Each row is shifted at random along 3 fixed directions that mean nothing.
Known rows, with every step that occurs
F-K-E-B-C-A-T-G-Y-P: [ -74  -74   47    6  -37   49 -130  160 -265   57   55  -46 -187 -138
  183   43   -1  210  117  -59  -63  212  241  -85  -38   40 -274  -60
 -143  -46  -52  -82  -94 -130  128  -37  273  167  -61 -105  105  -96
  -36   79  -70   -4   54   48 -171  -65   87  104   38   23   28 -250]
U-B-C-A-T-Y-P-K-E: [ -96  -16   87   53    9   51  -30  130 -463  -84 -139   77 -169 -165
  126   33  -32  395   -5  -16   -7  327  285 -156  -78  -67 -316   23
 -104 -149 -157 -200  -16 -132  129 -150  318  199 -130 -157  204 -110
   38   18 -193  -53   47   27  -39  -77    9  158  -76  -96   76 -176]
K-Y-A-T-G: [  79 -123  -60 -100  118   22  -92  -31  -66   56   91   62   66    1
   11  -95  -76  -34  239   85   34   26  -63   57  -41  -24 -127   -6
 -138  -40  -15  -15 -153    7 -222   14   -4 -101  -44  117  -30 -141
   56  -15  -11  162  -21   20    9   87 -125  140   57   34   36  -56]
G-P-T-Y: [ 417  139   66 -317 -350 -113  202    5 -231  250 -903  -17 -119  296
 -241 -201  177 -149  117  238 -651  227  242 -297 -186  111 -250  201
  218   66  156   10   63  238   95 -349 -200    8 -212   68 -327  245
  398  -87  -99  371 -148  319  151 -106  225   -7 -182 -388 -242  265]
X-A-T-G-Y-P-F: [  31  -37  -52  168  106   31    4 -108 -158   24 -117  -57  149    3
   70   91  -39  118  141   64   11  116    4  -21 -134  -70 -154   -3
 -212 -151 -106  -27  -75   23 -194   13    2  -90  -93   60  105 -253
  -55   14   80   -2 -198  151  204   43 -181  143  108 -127  131   65]
F-K-Y-A-C: [ 131  104   66 -386  -55  -13   18  -48  248  218   73  144   57  198
 -269 -228  150 -470   97  126 -113 -319 -162  209  207   14  216   56
  140   64  194  271  -89   77 -200   58 -216 -187   97  170 -321  156
   45   17  -17  172   74   87  157   73   70 -130  -48  169 -295  143]
K-E-U-W-B: [ -56 -139  -70  130  116  142   -7   34  597 -194  440   67  205  -88
   71    9  -85 -232 -125 -116  377 -392 -330  323  170   74  281  -41
  132  251  -75   18  -62   -6  -12  186 -192    6  331   72   18   13
   30   51  148 -285  132 -415 -144  -28   66  -81  135  258  -62 -159]
F-P-K-Y: [ 203   34   -5  -66 -196   14  -62   23   83   47 -148  -85 -103   22
   47  -25    4 -148  235    4 -127 -120  -34  -85    4   75    2  -64
   54   38   99   -6 -139  111   61  -40  -17   33  -10   57  -99   83
   -6   14   22  -23    0  -87  -45  -22  152  -15  117  -47 -141  -57]
B-C-X-A: [  31   55   93 -301   74 -151   95  -71   22  121  -86  256  -13  185
 -308 -308  179 -295 -176  208 -142  -25   -2   56  131  -72  221  102
  214   75  113  123  240   20 -170 -157 -116 -178  -28   56 -275  198
  105 -166 -275  294  -43  187  237   77 -160  -56 -195  104 -162  143]
C-X-A-T-Y-P-K: [ -27  129 -113   59  165 -104 -124 -340   40  -92  163    9  258   10
  -54   77  -42    7   46   84  154 -114 -190  160   72 -126  203  -20
 -131  -94 -115  -17   78 -102 -228  152  -51 -175   60   86   51 -186
 -124   53  194  -58 -201  165  231  143 -383  -20   62   62   48  189]
K-E-F-P-T-Y-A-C: [-109  -59  -49  141  -16  129 -166  136   56  -84  344 -113   -2 -235
  274  213 -126   68  113 -247   59  -40 -100  -11   13  -92   26 -248
 -179  -58  -62  -27 -236  -25    9  178   15   10    3   -6  235 -181
 -298  100   74 -210   27 -203 -146    1   36   54  369  107  221 -258]
C-X-A-T-Y-P-K-F-U-W: [ 124  113   69  -54 -232 -196   69   -2 -343  120 -382   33 -208  -40
  -78   21    1   91  134  -33 -234  272  258 -338 -229  143 -244   42
  107   33   60  -73  149   89  177 -205   21   49 -207  -81  -57  198
  116  -72  -52  176   -1  310  -37    1   41  -33 -297 -303 -110  137]
C-A-Y-P-F: [ -67  -19   26   50  -75 -125 -195  -14 -121  153   13 -243 -114   69
   75  233  117  104  104  -35  -57   33  123 -240 -141   26  -70 -224
 -151  -61   58  214   68   66  -11  123    1  -22  -60  -15  231  -26
 -343  -37  -66   51  -73   81  -94    6  -90  -49  152  -77  248   67]
T-Y-A-C: [ 160   39   56 -339   45   36  224  -92 -140   84 -294  337  167  182
 -294 -299  106 -163   18  170 -200   43  -65   63   10 -156 -137  284
  258  -67    0  -39   16   97 -219 -114 -197 -115   -9  140 -280   26
  344 -111 -151  246  -13  176  364   50  -26   82 -241  -70 -158  283]
T-G-P-K-F-U-B-X-A-Y: [  39  -48  126    5 -200  -28   94  200 -627   46 -451  -39 -321 -120
  123  -35   39  444   64  -35 -354  491  373 -364 -293   77 -544   88
   -4  -82   88 -260   12   75  314 -272  398  224 -336 -179   98   64
  225    8 -143   35  117  167 -172 -195  268  131 -175 -383   19  -46]
U-W-E-X-B-C: [-177 -199   42  -88  -52   -1  114  109  -61  -12  155  216 -201  -55
  -61 -101   -3  -11 -251   36  228   98   78  -62 -135  -31  -59   95
  140  149  138  -43  109   70  149 -150   64  132  -47 -119  -10  185
  203   -9 -216  283  150 -265 -138 -113  120  -24 -184   86   30  -77]
K-E-W-A-Y: [-111 -263   47  110   17  112   12  194 -257 -130   63  137 -176 -258
  229  -68 -210  231   47   -4  249  196   59 -167 -234  -20 -478  -14
   53   50 -127 -280   62  125  156  -28  233  210  -83  -74  209   33
  136  -59 -213  -26  104 -110 -263 -124    5  285 -129 -138   47 -130]
W-U-E-B-C-X-A: [  59  -94   71  -40   57  -22  241  185 -269  -58 -135  314 -265  -77
 -168 -241  -10   73 -287   77  -90  283  220 -163  -71   -8 -134  234
  275  156   57 -258  233    9  157 -348  164  141 -129 -152  -80  258
  267 -125 -384  284  158 -107  -43 -115  135  101 -321 -145  -69  -50]
B-X-C-A-Y-P-K-F-U-W-E: [ -59  272  128 -236 -169 -198  -30  -70  218  217   41  -37  -22  230
 -286   45  215 -405 -185  104  -35 -270   10   72   42  194  549  -76
   21   88  394  369  182   28  111   74 -242 -216   87   16 -225  322
 -149   10  159  161  -19  120    9   48   40 -382  -69  134 -163  209]
P-T-G-Y-C: [  39  -83 -119  -58  -16    2  -95 -153   84    7   37  -99  160  103
   58   43  -28   78  161  -72 -101   25 -147  114  -92 -104  -59  -69
  -45  -21   -4   97 -156   10 -156   52 -219  -39   29   59   49 -183
  -57   70  141  101 -137  -32   77   35  -92  -14  209   65  166  -17]
C-A-T-G-P-F-U-B-X: [ -56   32 -155  354  365  100   74  -94   25 -277  -12  -89  233  -45
  116  -29 -149  157  -28   -6  228  -17  -74  262  245  -80   91   97
  -56 -209 -344 -166  -47 -231 -203  202   68  -48  118   12  -21 -299
  122  -24   69 -378  -32   18  -38   46 -275  181    0   81    7  -70]
P-T-G-Y-C-X: [ 287  -10   76 -414 -389 -207   91   10 -522  283 -776   72 -338  196
 -162 -185  127  221  154   24 -721  602  379 -477 -377   40 -608  177
  264   74  165  -46  143  167  176 -476  -18  175 -359  -96 -162  269
  333 -125 -265  607  -31  397    0  -77  154   34 -315 -433  -39  126]
G-P-F-K-E: [  33   51   71   36 -297  -63 -174   78  401  177   90 -364 -112   40
  154  274  195  -88   25 -185  -92 -217 -121  -56   79  148   53 -249
    3  118   71  359  -60  135  143  229  -71   72   59  -37  161   95
 -341  175  107 -236    4  -14 -156  -85  224 -265  282  -46   18  -30]
F-U-B-X-A: [ -47  -95   37   22  126   42  266  143 -193 -158 -134  238 -137  -98
  -60 -297  -33  120 -102   26    7  159  110  -68   10  -27 -246  218
  269   28  -46 -232  115   26   68 -266  212  159 -109 -100 -118  108
  357 -157 -266   37  245   34 -121 -110   97  162 -358  -59 -124 -102]
Y-A-C-X: [-118  -29  -64 -123  276  -32  -78 -184  257  -72  442  109  229   32
 -155 -100   48 -127  -97    1  191 -229 -292  289  279 -202  239   19
   68  -43  -92  175   79  -60 -364  217 -188 -182  162   76  -24  -97
 -106  -27  -40  -34   39   52  149  184 -309  -33   -3  259   39  145]
W-E-U-F: [  24 -174    5  251   62   24    5   80  432  -97  385 -135   71  -16
  165  102  -60  -79  -51 -152  111 -218 -288   32  -90   -7  191 -171
  139  182   65   51    1   32   60  153  -55  -43  187   46  173   87
 -239   85    4  -99   63 -569 -180  -94  153  -98  281   59  160 -109]
Y-A-T-G-P: [ -33 -227 -122  187  227   59  -45   39 -176  -97  189 -137   53 -134
  189  103 -118  295  159  -12   73  207    5  -79  -53 -138 -386  -31
 -211 -165 -222  -91 -109   15 -224   73  128   38 -109  -30  209 -287
  -57   59  -36  -33  -26   17  -51   51 -199  256   88  -61  203  -52]
G-Y-C-X-B: [ -67  -41   74 -421 -234 -281 -287 -203  112  346  278  -57 -129  234
 -200   42  315 -135 -135  -72 -243  -20   21    4  -70   35  179 -158
   58  224  357  421  142  109   25   36 -166  -68  -28   -1   56  143
 -248   -4    1  406    8  197  -50    9  -27 -399   65  119  211   91]
G-P-K-E-F-U-B: [ 240  117  156  -44 -308   -3   97  147  268   87 -375 -135  -82   59
   25   10  129  -85  -21  -38 -350 -108   67  -64   74  216  -16   12
  225  163   69   85   -1  118  248 -153    6  139   40  -29  -90  252
   72   69   -1 -193  106   -3  -82 -146  412 -156   -6 -190 -270  -14]
P-K-F-U-E-B-X-A: [-121  108   92  -83 -319 -186 -246   14  312  228  375 -190 -293  -21
   30  251  108 -241 -162 -181   -5 -285  -87   92    7  262  387 -328
   32  313  350  368  114  107  250  170  -86  -20  -12 -103  126  169
 -435  210   38  -27   95 -107 -280 -161  264 -425  129  115   91 -166]
T-G-P-F-K-E: [  61  -39   23   83 -193    8  -97   90  190  103  -11 -289  -51  -33
  269  220   97  137  117 -194 -104   -2  -89  -72  -30   86 -216 -123
    5   19  -45  125 -127   65  116  143   44  115    8  -55  162  -47
 -148  172  101 -199    9  -62 -108  -70  197  -95  237  -81   62  -91]
Y-C-X-A-T-G: [ -56  -21 -111  -31  456   36  118 -273  161 -160  219  266  424   90
 -162 -184  -87 -101  -59  108  269 -125 -301  395  273 -239  172  177
   21 -147 -271  -48   44 -144 -447   80 -124 -223  101  140 -195 -217
  135 -105   50   42  -97  130  443  265 -441  101 -122  221  -64  126]
C-A-Y-P: [ 258   14  193 -312 -199 -170  190  150 -574  314 -796  105 -312  218
 -222 -218  216   10  128  278 -545  387  507 -555 -277   99 -512  185
  188  -34  153  -11  261  203  100 -460   97   84 -306  -22 -216  346
  293 -257 -418  525   32  401   57  -47  131  139 -407 -417 -188  246]
K-F-U-E: [  -3 -216   30  278   51   54   81  278  176 -152  136  -53  -34 -199
  285  -16  -46  165   97 -267  125  -66 -143  -72  -38   19 -153  -80
  207   28 -113  -53  -56    4  140   14   87  145   86  -51  160   91
  -66  -14 -110 -270  251 -329 -240  -45  266   51   81  -40   29 -224]
E-W-B-C-X-A-Y-P: [-385 -250  -58   79   78    1 -224   41 -360 -101  543  -13 -254 -221
   83  107 -108  279 -115  -41  283  252  155 -157 -217  -60  -66 -162
 -279   75   55 -168   68  -14  119  104  251   71 -111 -133  329 -113
 -157  -27  -62  109   -1 -136 -256  -85 -165   72   47  148  400 -104]
C-A-T-Y-P-K-E-U-W-X: [  81  113   -3  -58 -244 -175 -173 -130    2  175   46 -132  -92   34
  -30  207  -67  -83   43  -11  -33    0   99  -67 -134  177  101 -144
  -36  167  127   70  106   52  109   97 -131  -10  -22  -26   71   81
 -136  111   96   91  -96   65 -167  -11 -112 -140  -10  -71   34   75]
Y-A-T-G-P-F: [ 179  -38  -14   43    8   59  202   98 -312   43 -521   10  -50   32
    1   -5  -10  189  120   77 -251  356  164 -278 -100  -53 -562  199
    3 -157 -208 -123   -8  118 -107 -173   87   96 -222   -8  -35  -64
  234  -64 -175   73  -49  259  132   -6    4  267 -189 -379  -35  117]
T-G-Y-C: [  40 -109  -90  -74  219   97   16 -248  339  -92  180   68  493  174
  -39 -155   13  -68   98    3   92 -214 -381  422  128 -203  128   76
   57  -63  -90   78 -179  -77 -336  113 -233 -143  264  175 -121 -240
   95    0  213  -47 -101  -96  308  140 -162    1  166  236   21   86]
F-K-E-W-U-B-C-A-T-G: [  91   -1   63  -54   31   87  203  182  -65   26 -118  210 -143  -26
  -27 -182  -85 -146  -19   71   -6   79  156   51   58  122 -137  143
  226  112  -70 -151   22  -67   95  -72   85   67   12  -44 -220  158
  292    7 -210   68  118  -75 -102 -108  116   91 -220   38 -324 -131]
T-G-Y-P: [  47 -187  -83   79   71   39  -85  -86   18  -57   48 -149  224    2
  167  -17    6  240  241  -31  -49   65 -114   10 -136  -98 -207   -9
  -86  -72  -39  -35 -152  -28 -118  -27   27   22   81   37  119 -220
   22   24  160  -34  -66  -86   36   42  -33   95  213   24  175    1]
G-P-K-E: [ 205   89  150 -192 -372 -147 -107   44  217  250 -235 -205 -150  107
    8  131  232 -115   -9   24 -303  -89   30 -126   -9  209  -60 -104
  105  163  158  267   86  221  166  -44 -116   89  -39  -39   23  224
 -107  130   -9   -6  -33  139  -42  -80  229 -230   64 -195 -146   98]
E-F-P-K-Y-A: [ 253  129  -27   20  -27  187  173   76  188 -104 -315   83  122   26
  -29 -150  -92 -279  202   60 -185 -182 -111   -6  188  -80   28  104
   66  -38  -37 -103 -164   42 -104 -197   42  -12   87  154 -266   87
  157  -97    7 -153   17  -71  154   38  155  169   45  -66 -299    9]
X-C-A-Y-P-K-F-U-W-E: [-140   14  -10  283  226  114   55   67   98 -260  266  -11  199 -153
  101  125  -85   97    3  -96  366 -182  -73   99   41  -87  133  -32
  -99 -203 -111  -38  -67 -104  -26  136  -23  -36  208    1  121  -45
 -147   -9  164 -263   40 -186   31  132  -94   46  101  126  -16   26]
X-B-C-A-T-G-Y-P-F: [ 138  172  122 -298 -159 -130   96   -9 -350  417 -632  133 -142  312
 -236  -53  316 -209 -127  262 -476  268  383 -191 -116  116  -43  181
    8  -36  182  132  151   59   -9 -241  -84 -118 -197   76 -215  105
  156 -125 -191  406 -133  385  271  -17   32  -86 -174 -153  -57  159]
E-U-F-K-Y: [ 217  -34   23   57  -38   59   87   90  392   -8   46  -11   62   68
   70 -141  -15 -254  151 -108 -155 -256 -218    4   50   40  149  -78
  210  171  108    8 -154    3   53   -4  -32  -71  183  156 -108  174
  -50  -11   16 -137   83 -391  -77  -49  260  -67  161   50 -150  -92]
Y-A-T-G-P-K-F-U-E: [ 235  124  106 -183 -312 -199   -3   70   68  390 -252 -222 -162  167
  -85  166  150 -189   59   15 -415    4  138 -124 -104  277  -37  -91
   65  118  207  318   34  173   74  -22 -208  -54 -141  -14 -110  181
 -128  161   12  190   13  194  -74  -59  247 -230  -53 -195 -117   84]
G-P-K-F-U-B-C-X-A: [ -38   82   64  105  -21  -10  -14   87   11 -111   -9  -99  -68 -117
   32  -12   41  101 -102  -97  -79  -12   61   36  165   15  102  -33
    3  -16  -32    3   22  -47   82  -49  122   63    7  -98   74   24
  -55   -7  -26 -281   67   67  -51  -20   84  -45   25  -16  -53  -51]

Rows
[-122   88  -15  107   95  168  172   26   53 -247  -51  193  193  -37
  -55  -76  -29   27 -147   43  233 -126 -132  113   44  -17  189  183
  -22  -69  -28 -243  -23 -126  180   22   92   20  165   58  -92   64
  199  -12  250 -299   57 -151  108  -19  139    4 -100   37 -145  105]	A-Y-P-K-F-U-E-W-B-X-C
[ 203   19  133  -16 -203  -39  103  224 -267  144 -331  -13 -318    6
   33    9  -50   21   97  -38 -307  221  298 -331 -101   47 -182  -60
   50  -15   89  -44  -26   64  187 -283  164  117 -216  -86  -86  250
  -53  -21 -243  203   65  -40  -81  -60  212   56  -93 -245 -132 -132]	U-E-F-P-K-Y-C-A-T
[ -33    9  -52 -213   63 -111  -34 -260 -224  143  100  175  -25  145
 -183 -101  -33 -148 -132  206   23  102   -8   99  -79  -75   91  124
   64   12   46  -28  171   53 -163  107  -23 -192 -131   84  -48  -35
   29  -31  -74  396  -56  183  174   29 -277  -25 -193   31  126  143]	W-A-T-Y-C-X-B
[ -30   37 -133   -1   48    4   -5  -77 -197 -105   15   12  -13  -63
  -28   11 -126   50   88  -74  -31  122   31  -64   -9 -152  -51  -17
  -62 -100  -73 -128  -67    0  -83  -63  -51    3 -134  -16  -41 -143
   19  -94   48  143  -76  122   58   79 -168   94   16   41  110  -53]	F-P-T-Y-C-X-A
[-181   48  -19  -63  197   -5   10  -88 -161 -110   -1  127   93   57
 -193 -152   43   41 -127  161   52   11   83  114   94 -153  233   48
 -156  -99  -13   -5   37 -182 -119 -103   68 -104  -25   17  -65  -87
   63  -85  -14   78  -28   68  146   29 -158   37  -34  178   30   -7]	U-B-C-X-A-Y-P-T
[-151  -70  -63  -60   -7  -59 -191  -49 -278   24  163  -93 -194  -77
   30   32  -63  200   29    5   17  148  210 -239 -136  -58  -57 -144
 -235  -69   99  -21   23   -4   19  -60  111    4 -188  -91  204  -65
 -250  -58  -86  219  -86   86  -90   63 -169   68   84   39  259  -28]	E-X-C-A-Y-P-T
[ -57   15  -53   31    8  -16  116    2 -209   15 -119  -39 -132   61
  -82   64  -67   92 -150  -33    8  272  191  -45   15   73 -104  131
   24  -49  -87  -45   50   14    4   45  -56   64 -109 -117  -89  -27
  158  -59  -34   86   14  172  -55    0 -106   10 -291  -72   56   43]	Y-C-A-T-G-P-F-U-W-B-X
[  36   28  -38  -37 -111   71  -55  110 -131   62  -51  -90  -99  -59
   46   37  -38 -112  196 -113 -156   10   14  -95  -26  -27  -11 -106
  -79  -81   38   50 -173   72  -27   62  -96  -72 -120   40    3  -76
  -96  -18  -10    4    8   19  -10   11  125   43  172  -24   85  -83]	K-F-P-T-Y-A-C
[  13  -48   63   38  -59 -153   45  110 -435  109 -255  -31 -279  -29
   35   14   68  292  -37  -44 -280  483  303 -338 -172   51 -252    4
   41  -63  -27 -144  107   30   99  -91  112   36 -280 -122   66   37
   -9  -82 -252  124  -69  224  -47  -21  -85   59 -128 -233  126   -6]	B-C-X-A-T-G-P-F-U
[  76  116   -5  -32  -55  -45  -78 -115 -191   11 -225   45   -1  -54
   41   19  -91   97   94   76    2   84   98  -79  -21   24 -160   41
  -43  -68 -122 -135   73  -48    3  -59   73   73  -57  -19   38  -59
   55   -1  -35    0 -108  227   40   51 -139  110 -100 -149  -56   73]	C-A-T-Y-P-K-E-X
[-144  134    5   39  249  127  178  -41   31 -181 -136  233  196   75
 -189 -140   63  -19 -301  118  211 -120  -45  188  229 -148  248  209
  -48 -136  -91  -72   81 -205  -13  -89   86  -28  120   25 -172  -34
  173 -110   37 -116    2   -7  236   36  -27   38 -153  102  -95   42]	U-E-B-X-C-A-Y-P-F
[  61  174  162 -237 -384  -88   -2  153  -51  308 -329  -67 -385   33
  -65   58  173  -62  -30  -60 -303  103  273 -406  -34  191 -222   -2
   88   90  164  188  135  147  259 -256  109  167 -202 -147  -22  294
 -111  -74 -177  192   63  312  -16  -14  275 -136 -166 -194 -101   32]	Y-P-F-K-E-X-C-A
[-335  -78  -14  145  -74   15 -242   96  -68  -14  534 -116 -232 -250
  127  231  -93  166 -158 -205  338   35    8  -12 -118  162  207 -208
 -294  117  179  -25  -83   11  241  182   61   64  -49 -141  307  -99
 -243   67  167 -108   68 -186 -335  -75   63 -153  119  147  363 -191]	K-Y-P-F-U-E-W-B-X-A-C
[ 140  220   28 -216 -113  -37   25 -140   90  172 -211   67   51  110
 -156    2  -26 -240  -33  211  -27  -61   38   77   42  150   90  131
  -16   55   28   14  143   27   -1  -64 -108  -83  -26   49 -204   78
  124   30  104  128 -147  247  229  109  -97  -59 -175  -10 -236  184]	Y-P-K-E-W-X-C-A-T-G
[ -24   82 -108   66  143   57  103 -167  347  -83   46    5  331  149
 -147  -59 -150 -353  -84  255  288 -395 -246  344   65  -12  423   13
  -44   62    1  103   20   -7 -165  108 -323 -198  211  159 -208  -31
   74   47  256   -6 -131 -163  108    6 -109  -19   -2  221 -138  131]	U-E-W-A-Y-P-T
[ -14   91   96 -134 -252  -58    3  -40  194  121  -17  -42   26  123
 -142   63   90 -159    2   14   25 -224  -30  -30 -132  173  284  -58
   14   87  284  155  -18   68  213   37 -147  -70   73   36  -84  231
  -86   56  224   58    0  -90   33    2  236 -268   18    6  -92  171]	A-Y-P-K-F-U-W-E-X-C
[ 139   63    1  -76 -166  -80  101 -110  -26  221 -415   27   52  184
  -81  -13  108  -18  -31   68 -207   82  104  -40 -167  171    6  148
   76   50   99  -18  -11   -9  118  -97  -98  -12  -58   65 -147   26
  180   35  125  142  -46  114   70  -56  167 -126 -101 -143  -33   79]	A-T-G-Y-P-F-U-E-X-B
[-244  164  -44  107  136   75 -158  -79  225 -112  216  -39  167  -10
   40  130   44  -85  -76  -25  308 -318 -162  239  291  -32  291  -83
 -200  -81 -103  108    5 -205  -35  264   88  -13  219   51   38 -133
 -148   15  190 -351    2   37  -31   39 -100  -49  117  213    4  -39]	C-A-Y-P-F-K-E-B-X
[ 190   51   11  109 -184   73    0  109  333    3   59 -115 -138  -61
  118  129  -66 -232  -40 -105  -49 -207  -75  -19   25  177  174  -84
  156  211   96  -11  -69   45  216   74  -17   55   97  -11   30  129
 -141  103   28 -152   99 -391 -155 -138  354 -137  153  -20  -49 -171]	W-U-F-P-K-E-B
[-227 -222  -17  263  292  214  199  204 -336 -365   31  196   21 -198
   52  -81 -174  329  -71   51  394  210  165  -50  -70 -194 -273  169
  -87 -165 -223 -329  -10 -129   41 -158  240  209   61 -110   52  -83
  321 -121 -141  -28  111 -277  -72  -37  -27  336 -187   26   33 -105]	U-W-E-B-C-A-Y-P
[ -47  102  -52  245  251  171   80   10   72 -346   71   83  126 -187
   31  -28 -164   80 -239   57  297  -46  -17  218  291  -31  108  132
 -102  -70 -236 -249   33 -141   15   43  132   73  123  -79   33  -78
  155   21   88 -409  -44    9  -10   21 -182  133  -52   16 -196   -6]	G-P-K-E-W-U-B-X-C-A-T
